Each row, then roughly how far along a hidden order it lies, from 0 to 30:
[  1 -10  -1 -13   4   0   4  10   3   4   5  -2  -6   2  11   3   0  25
   2   7   2  -6   5   0   0   0  20   7  20  -2   0  -7   0  22  49   9
  17  -2  16   2   6  -1   3   4   3  -2   4   4   1   2   1  14   3  -7
   1  -1   6] : 11
[  1 -11   3  -3   8  -1   1   3  12   2   3  -4  10   7   7   3  -1  -1
  -1   1   4  -3   9   6   1   0  15   1   2   2  -1  -3   7  12  34   3
  11   4  -4   1  -1   1   1   3   1   0  -2   3   0   2   1   9  -3   4
   0   2   0] : 14
[  2 -10   0  -5  12  -3  10   2   9   1   3  -1   4   4   1   0   0  14
   0   1   3  -4   6   3   0   0   5   2   6   1  -3  -3  10   9  32   5
   5   0  -1   2   0   1   3   4  -1  14  -1   5   0   3   2   5   0   0
   0   0   2] : 27
[  0   8  -1  -2   8   3  18   2 -16  -1  -3   0   0  -8  15  16   1  21
   4   0   5  10   1  -6   3   1  -9   1   9  -2   4   7  -5   0  -5  -1
  -1   8   5   1   8  -1   1  -1   6   6   7   0   1  -3  -2   0   4  -9
   1   3   2] : 20
[ 0  2  2  0 -5  4 -3  8 -2  1  0 -1  2 -1  8 -1 -2 17  1  3  3  0  3 -1
  1  0  9  5 12 -1  1  0  4 13 52  2 17  1  5  1  5  2  1  2  3  4  6 -1
  0  1 -1  5  3 -1  2  2  2] : 2
[ 0  4  2 12  4  3  5  4  8  1 10 -1  7  4 -6  8  1  3 -2  1  2 11  5  4
  2  2  4  2  4  5 15  3  7  0 -3 -2 -6 17 -2 -1 -4 11 -1  1  2 -4 -4  0
  0 -1  2  0 -1  9  0  2  0] : 7
[ 3  9  0 -1  5  4 19  1 -7  2  4  3 -2 -1  7 29  3 11 11  0  0 28 12  1
  2  0  0  3 20  1 34  4 -1  1 -2  1  1 22  5  1 44  5  0  4  2 -3  3  2
  0  0  0  1  1 -2  2  2  1] : 19
[ 3 -6  0 -6 39  0 34 -1 10  1  3  1  7  5 -5 16  1  3  6  0  1  6  5  6
 -1  1  7  0  1  2  1 -7  5 11  6  4  4 10 -3  1 14  4  2 12  1  5 -2 13
  0  3  2  3  1  2  0  1  0] : 30
[  0  17   2   7   9   0  -2  -1   1   3  -1   4   1   0  -1  21   3   3
   4   2   3  19   3   9   2   0  -3   2  18   2   6   7   1  29  12   0
   4   9   4   0  12   3   1   2   2 -16   3   0   0   0  -1   1   9   2
   0   0   1] : 0
[ -2  27   5  38  -7   4  -6  20   4   4  10  -1   8   2  10   1   5  -4
  -3   4   5  20  22  -1   4   0  10   0 -14   4   0  17   2   0  -9 -13
 -10   8   5  -5   4   5  -4  -2  -1 -10  -2  -7   0  -4   1   0  -2  13
  -1   6   0] : 7
